Each row has a name. Each question is about the rows just above it.

J603: [ 50 154  80 103 111 106 133 131 131 113  54]
J245: [198 150 161 140 140 146 117 128 125 141 182]
J324: [ 99 134 101 115 132  88 100 136 124 114  74]
J988: [155 123 178 148 139 137 140 136 145 143 168]
J371: [180 134 179 148 145 144 131 130 133 144 185]
Right after [124] comes
[114]
Right after [155] comes
[123]

J698: [130 133 127  92 122 147  96  95 136 122 144 115 152 128 153 113 113 142
 130  91 123 129 147 150 140 173 147 144 118 134 133 144 149  62 122 120
 130 121 122 118 131]
J907: [121 163 171 107 131 156 112 164 134 132 154 124 152  90 118 129 147 142
 141 155 124 125  82 104 110  66 116 129 120 126 131 121 120 176 159 144
 129 129 125 129 144]
J62: [153 139 146 107 153 142  88 131 113 137 159  96 141  86 169 110  89 147
 117 104 122 145 116 141 129 125 132 109 150 151 104 142 152  97 128 130
 124 117 139 117 101]
J546: [152 131 148 116 159 116  96 141 111 129 145 104 141  91 165 105  95 155
 125  98 134 149 114 138 143 110 126 110 163 148 101 129 136 127 121 126
 121 126 128 106  95]
J694: [131 135 129  87 128 141  88  87 127 119 147 109 147 120 156 115 113 145
 120  93 123 134 142 143 130 176 143 134 121 140 125 143 152  68 128 122
 131 122 126 114 127]
J370: [149 114 152 116 166 113  98 150 110 135 142 100 142  98 162 102 102 154
 122 103 137 144 117 137 154 101 119  98 171 146 100 121 136 108 121 124
 123 127 124 101  96]
J663: [126 117 116 109 121 122 100  97 184 122 142 108 133 142 144 102 134 130
 110 166 144 127  74 124 131 105 119  91 126  94 138 147 160 122 180 127
 106 151 140 151 116]
J704: [111 104 145 138 131 164 119  82 118 125 137 132 159 119  70  96 116 164
 111 150 119 103 137 124 143 117 133 128 115 144  87 130 136 130  90  92
 162 128 118 147 127]
J688: [131 155 159 135 132 144  94 163 165 152 126 141 139 107 138 127 168 149
 133 166 111 154 102 150 165  74 102 153 137 117 119 126 108 183 122 133
 135 139 120 151 129]
Whose row is [111 104 145 138 131 164 119  82 118 125 137 132 159 119  70  96 116 164
 111 150 119 103 137 124 143 117 133 128 115 144  87 130 136 130  90  92
 162 128 118 147 127]?
J704
Whose row is [149 114 152 116 166 113  98 150 110 135 142 100 142  98 162 102 102 154
 122 103 137 144 117 137 154 101 119  98 171 146 100 121 136 108 121 124
 123 127 124 101  96]?
J370

J844: [181 196 193 174  68 166  64 169  59  65 178 133 151 196  94 190  64  91
 114  74  59 180 135 129 134  84 137 142 187 181 123 200  63  74 181 149
  69 186 159  93 185 107 195  89]
J194: [114 146 139  95 178 143 146 148 139 153 156 125 181  63 118 102 106 152
 190 162  76  62 120 164 151 100 138  62 190  61 125 188 193  89 161 128
 180 161 100  80  77 118 174 125]
J152: [167  98 145 129 125  73  92 180 102  83 156  78 134 131 107 110 121 196
 101 172  96 106 165  97 155 173 122 104  65  67 127 162 200 136  77 118
 157  69 128 179 187  86 194  59]
J843: [123 127 166 171 107 197  68 106 120 177  66 123 191 167 182 164  86 157
 101 146 149 162 111 152  95  65 188 112 170 162 144 122  83 128  59 186
  93 156 154 160  85 160 113 189]
Whose row is [114 146 139  95 178 143 146 148 139 153 156 125 181  63 118 102 106 152
 190 162  76  62 120 164 151 100 138  62 190  61 125 188 193  89 161 128
 180 161 100  80  77 118 174 125]?
J194
Right after [159] comes
[93]
The entry that follows [172]:
[96]

J929: [122 133 134  86 119 124 117 134 131 130 128 125]
J365: [128 125 123 199 139 129 132 131 129 124 129 127]
J454: [142 139 130 154 137 144 143 141 128 123 126 128]
Right after [142] comes
[139]
Right after [144] comes
[143]
What comes right after [119] in the named rows?
[124]
Right after [117] comes
[134]

J336: [132  75 166 107 137]
J20: [113  74 150 104 145]
J652: [115  74 150 114 146]
Right after [114] comes
[146]
The entry that follows [132]:
[75]

J507: [127 105 139  92 144 124 104 145 125 156 125 149 104 143  78 121 151 132
 142 126]
J2: [133 183 158  67 146 123  91 149 175 111 139 162 105 165  69 127 138 156
 129  93]
J935: [122 142 136 101 123 122 152 131 143 132 173 146 141  96 138 130 110 128
  87 119]
J228: [122  89 125  83 140 127 122 136 133 140 177 153  60 148  75 145 118 128
 147 129]
J868: [121 151 122  88 137 136 151 116 121 163 172 120 148 153 130 116 175 130
 174 118]
J609: [162 115 117 114 127 131 103 115 102 139 111 145  85 150  65 140 129  98
 136 141]
J823: [ 95 128 140 161 135 125 136 131 142 114 132 121 177 133 162 137 122 120
 142  83]
J70: [130  77 133 130 170 132  88 136 138 125 161 140 117 199 101 152 121 135
 179 112]
J104: [162 115 117 114 127 131 103 115 102 139 111 145  85 150  65 116 121 140
 108 187]
Right after [172] comes
[120]
Whose row is [130  77 133 130 170 132  88 136 138 125 161 140 117 199 101 152 121 135
 179 112]?
J70
The entry that follows [199]:
[101]
The entry that follows [183]:
[158]
What comes right after [69] in the named rows?
[127]

J392: [144 106  94 112  62 139 138 148 128 141 165 141 131 146 128 108 140 138
 116 109 139 140 129 151 159 138 103 125 149 153 119 115  96]
J977: [114 135 140  82  97 120 154 100 107 184 144 133  87 141 151 150 135  67
 120 109 138 140 150  80 115  81 139 142  99  82 126 104 144]
J912: [147 177 143 109 131 141 111 103 140 130 115 119  72 112 142 148 157 151
 189 142 139 136 158 117 130 150 132 155 177 108 105 180  88]
J630: [147 155 111 145 120 136 142  98  91 118  89  88 119 146 156 154 143 176
 120 158 125 128 168  70 123 128 114 139 102 150 127 136 115]
What comes right after [89] in the named rows?
[88]
Right after [157] comes
[151]
What comes right after [149] in the named rows?
[153]
The entry that follows [62]:
[139]

J789: [147 114 123  64 104]
J3: [109 125 110 148 159]
J304: [147 114 124  64 142]
What comes right after [123] in the named rows?
[64]
What comes right after [124] in the named rows?
[64]
Right after [109] comes
[125]
Right after [110] comes
[148]

J272: [132 163  85 144 129 138  82 152 117 112 127 125 109 119 143 147 158 100
 112 141 149  73]
J16: [113 119 120 147 140 168 120  98 145 104 124 122 119 142  93 117 150 138
 111 123 134 144]
J974: [132 163  85 144 129 138  82 152 117 112 127 125 109 119 143 147 158 100
 112 141 149 116]
J874: [117 142  98 115 138 129  72 183  98 106 169 105 111 114 146 126 147  94
 106 148 145  72]
J632: [122 129 123  99 132 106 100 182  96 126 170 111 125 112 151 120 123 104
 121 144 133  71]
Whose row is [132 163  85 144 129 138  82 152 117 112 127 125 109 119 143 147 158 100
 112 141 149 116]?
J974
What comes right after [182] in the named rows?
[96]

J648: [120  93 172 113 138 145 131 117 140 132 131]
J80: [138 133 151 121 124 118 115 126 123 141 133]
J846: [134 118 127 107 124 105 130 136 120 116 126]
J471: [120 126 124 164 143 151 132 153 124 128 124]
J525: [127 140  90 139 127 127 125 128 155 132 122]
J908: [127 132 140 135 141 162 134 132 137  95 106]
J558: [128 146 126 206 137 134 113 123 120 139 134]
The entry that follows [172]:
[113]
Right after [107] comes
[124]
Right after [146] comes
[126]
Right after [115] comes
[126]
What comes right after [125] in the named rows?
[128]

J714: [ 81 109 136  85 131 180 142 123  59 172 100 153 143 116 144 187  83 119
 168 125 147 169 177]
J477: [164 107 160 133 134 129 143 142 163 150 123 115  84 157 131 104 126 135
 107 140 136 120 107]
J297: [125 121  70 111 127 154 128 103 130 158 103 188 117  64 129 102 146 125
 144 100 113 170 162]
J529: [117 153  73 105 128 112 143 170 160 130  85 124 121 172 157 137 160 133
 115 159 146 109 109]
J909: [121 137 184 107 130 132 133 133 106 117 111  56 129 108 109  97 150 101
 138  98 137 100 134]
J600: [144 161 152 126 130 167 128 115  98 117 128 125 182 125 144  97 128 131
  83 152 114 118 105]
J269: [165 118 119 135 135 112 128 138 135 156 113 187 117 178 138 195 127 125
 150 105 138 116 152]
J69: [162 114  95 137 127 116 126 155 158  89  94 119 129 150  98 134 167 129
 117 135 146 146 151]
What comes right after [101] in the named rows?
[138]
Right after [168] comes
[125]
The entry that follows [104]:
[126]
What comes right after [64] in the named rows?
[129]
The entry that follows [94]:
[119]
What comes right after [108] in the named rows?
[109]

J599: [131 162 136  95 161 142]
J34: [126 112 141 112  90  80]
J967: [165 144 143 127 148 134]
J835: [106  95  89 150 122 146]
J784: [142 112 122 111 147  66]
J611: [118  99  93 147 141 152]
J214: [117 108 113 113 140  68]
J445: [129 113 127 102 147  76]
Right after [106] comes
[95]
What comes right after [143] in the named rows?
[127]

J982: [106 149 120 110 132 119 169 172 162  75 130  94 167 152 154 132 108 134
 158 131 151  81 153 163]
J610: [160 152 107 164 142  99 184 177 172  50 126  63 181 174 160 146  86 156
 173  67 157  62 161 190]
J984: [153 149 120 156 132 119 169 172 162  75 130  94 167 152 154 139 108 134
 158  90 151  81 153 163]
Right after [131] comes
[151]
What comes right after [139] in the named rows?
[108]
Right after [106] comes
[149]

J436: [118 119 109 145 118 150 144 143 118 159 118 116 105 126 144 130 151 128
 126 136 117 118 143 101 107 147 123 117 160 127 141 151]
J707: [127 143 125 140 122 154 135 167 161 153 113 146 125 111 142 130 147 137
 110 139 125 106 127 103 138 140 124 147 144 149 114 149]
J614: [173 175 168 136 142 162 128 133 149 126 113 177 107 125 129 160 149 180
 104 130 142  69 117 105 174 150 161 190 114 172  99 122]
J135: [133 113 113 172 120 121 145 150 109 176 140  98 129 145 112 134 108 117
 138 132 123  98 115 133 116 146 143 103 145 113 125 138]
J429: [ 94  94  87 145 100 137 127 152 151 145 135  93 152 120 122  99 118 110
 130 119 144 124 110 119 105 139 142  83 138 122 120 137]
J328: [112  96 105 116 115 115 104 104 156  97 132  90 135 150 102 119  86 124
 128 107 160 119 106 135 108 128 170  90 102 109 127  98]
J313: [127 118 126 104 123 120 102 114 158 102 120 127 126 155 134 147 113 132
 111 121 137 121 119 127 122 108 131 134 126 118 139 123]
J642: [163 139 136 167 152 100 153 155  95 177 149 138 148 142 125 159 120 111
 149 145  78 132 139 138 132 108  94 147 166 123 150 156]
J994: [ 91  94  87 125  95 142 119 133 143 136 111  90 109 142 144 121 128 120
 113 148 137 117 124 105  87 146 132  87 152 108 140 143]
Whose row is [163 139 136 167 152 100 153 155  95 177 149 138 148 142 125 159 120 111
 149 145  78 132 139 138 132 108  94 147 166 123 150 156]?
J642
Whose row is [ 91  94  87 125  95 142 119 133 143 136 111  90 109 142 144 121 128 120
 113 148 137 117 124 105  87 146 132  87 152 108 140 143]?
J994
Whose row is [ 94  94  87 145 100 137 127 152 151 145 135  93 152 120 122  99 118 110
 130 119 144 124 110 119 105 139 142  83 138 122 120 137]?
J429
The entry that follows [170]:
[90]
Right after [180] comes
[104]

J287: [183 156 101 122]
J305: [103 188 121 111]
J338: [103 188 121 107]
J433: [161 180 106 113]
J350: [ 98 159 174 182]
J764: [103 188 134 111]
J853: [161 180 106 138]
Right after [183] comes
[156]
Right after [159] comes
[174]
The entry that follows [174]:
[182]

J179: [133 134 136 150 149 144 147]
J480: [144 186 149 149 141 172 138]
J453: [144 186 147 149 141 172 138]
J58: [146 143 155 144 135 147 142]
Right after [150] comes
[149]
The entry that follows [143]:
[155]

J711: [139 131 115 110 153 146 102 180 166 111 123 100  95  91 161 104 161 141
 165 172 164 109  93 124]
J595: [138 152 151 111 107 149 100 178 188 114  83 105  88  95 101 115 154  96
  89 206  86 164  85 158]
J887: [155 133 120 149 113 124 147 106 156 141 107 141 132 138  94 137  99  96
  96 140  91 107 137 114]
J728: [145 151 148 138 163 144 136  84 114 113 157 159 146 144 176 146  64 160
 168  51 182 149 144 150]
What comes right after [101] in the named rows?
[115]
The entry that follows [123]:
[100]

J539: [151 151 132 134 145 111 119 114 132 102 153 147 155 129 129  97 172 129
 121 107 100 110 152 107 132 134 117 122 155 139 130 118 100 135 130 138
 134 141 151 156 114 122]
J343: [115 102 120 139 144 154 116 133 130 168 123 124 174 148  98 113 122 151
 159 122 172 107 159 151 117 164 127 103  63 121 129 112 198 152 144 133
 151 126 130  84  50 155]
J188: [117  94 120 143 122 147 110 108 147 170 144 140 159 143  96 150 118 137
 146 121 168 122 154 138 127 152 157  90  87 122 123 123 160 155 131 117
 153 108 130  88  72 174]
J138: [146 138 132 122 166 124 135 132 149 113 133 143 147 110 111 104 144 147
 145 121  61 110 160 112 106 113 169 132 153 126 126 121  85 120 128 158
 141 114 151 134 125 126]
The row with [151 151 132 134 145 111 119 114 132 102 153 147 155 129 129  97 172 129
 121 107 100 110 152 107 132 134 117 122 155 139 130 118 100 135 130 138
 134 141 151 156 114 122] is
J539
Where do [117  94 120 143 122 147 110 108 147 170 144 140 159 143  96 150 118 137
 146 121 168 122 154 138 127 152 157  90  87 122 123 123 160 155 131 117
 153 108 130  88  72 174] appear?
J188

J31: [136 161  95 122 171  93 125 165 105 199 132 121 165 133 115  86 126 171
 169 167 142 125 140 107 114 149 135 149 158]
J259: [122 155  96 114 152  93 110 156 106 206 133 170 153 124 109 162 131 168
 174 164 125 134 143 103 119 169 152 121 164]
J650: [154 166  98 135 188  98 112 171 110 180 132 123 171 146 126  85 116 172
 151 163 163 113 137 118 111 116 113 147 161]
Which row holds [122 155  96 114 152  93 110 156 106 206 133 170 153 124 109 162 131 168
 174 164 125 134 143 103 119 169 152 121 164]?
J259
The entry that follows [147]:
[161]
The entry that follows [162]:
[131]
The entry that follows [115]:
[86]
What comes right after [124] in the named rows?
[109]
Right after [140] comes
[107]

J66: [132 130 129 115]
J629: [114 164 178 115]
J52: [ 96 190 116  92]
J318: [111 112 119 137]
Right after [119] comes
[137]
Right after [116] comes
[92]

J25: [129  59 129  77 129]
J497: [166 121  84 152 166]
J17: [172  76 179 109 172]
The entry that follows [84]:
[152]
What comes right after [76] in the named rows?
[179]

J410: [135 134 139 131 131 144 123 126 126 138 131 125 120 150 120 122 111 144]
J744: [147 139 146 131 107 121 118 113 130 141 134 113 115 133 124 119 116 146]
J285: [110 157 118 119 115 111 127 130 141 147 148 118 119 138 130 111 132 140]
J92: [138 128 148 141 114 147 123 117 140 122 154 131 118 133 115 118 113 124]
J991: [115 156 124 132 117 131 123 126 146 131 163 134 120 132 128 110 122 127]
J73: [162  88 154 138 123 126 134 129 126 118 107 121 129 120 110 138 121 128]
J796: [105 160 118 133 124 136 126 147 151 126 173 144 123 132 129 108 124 121]
J261: [135 119 139 131 156 144 123 166 126 138 131 125 120 150 120 122 111 144]
J321: [156 117 172 147  91 117 123  96 150 116 162 129 113 103 114 122 122 112]
J263: [156 117 172 147  91 117 123  96 150 106 162 129 113 103 114 122 122 112]
The row with [138 128 148 141 114 147 123 117 140 122 154 131 118 133 115 118 113 124] is
J92
Which row holds [135 119 139 131 156 144 123 166 126 138 131 125 120 150 120 122 111 144]?
J261

J175: [121 115 139 151 137]
J760: [ 83 102 139 104 131]
J544: [109 147 157 194 133]
J667: [199 178 170 146 154]
J755: [ 99 150  78 121 101]
The entry that follows [151]:
[137]
What comes right after [146] in the named rows?
[154]

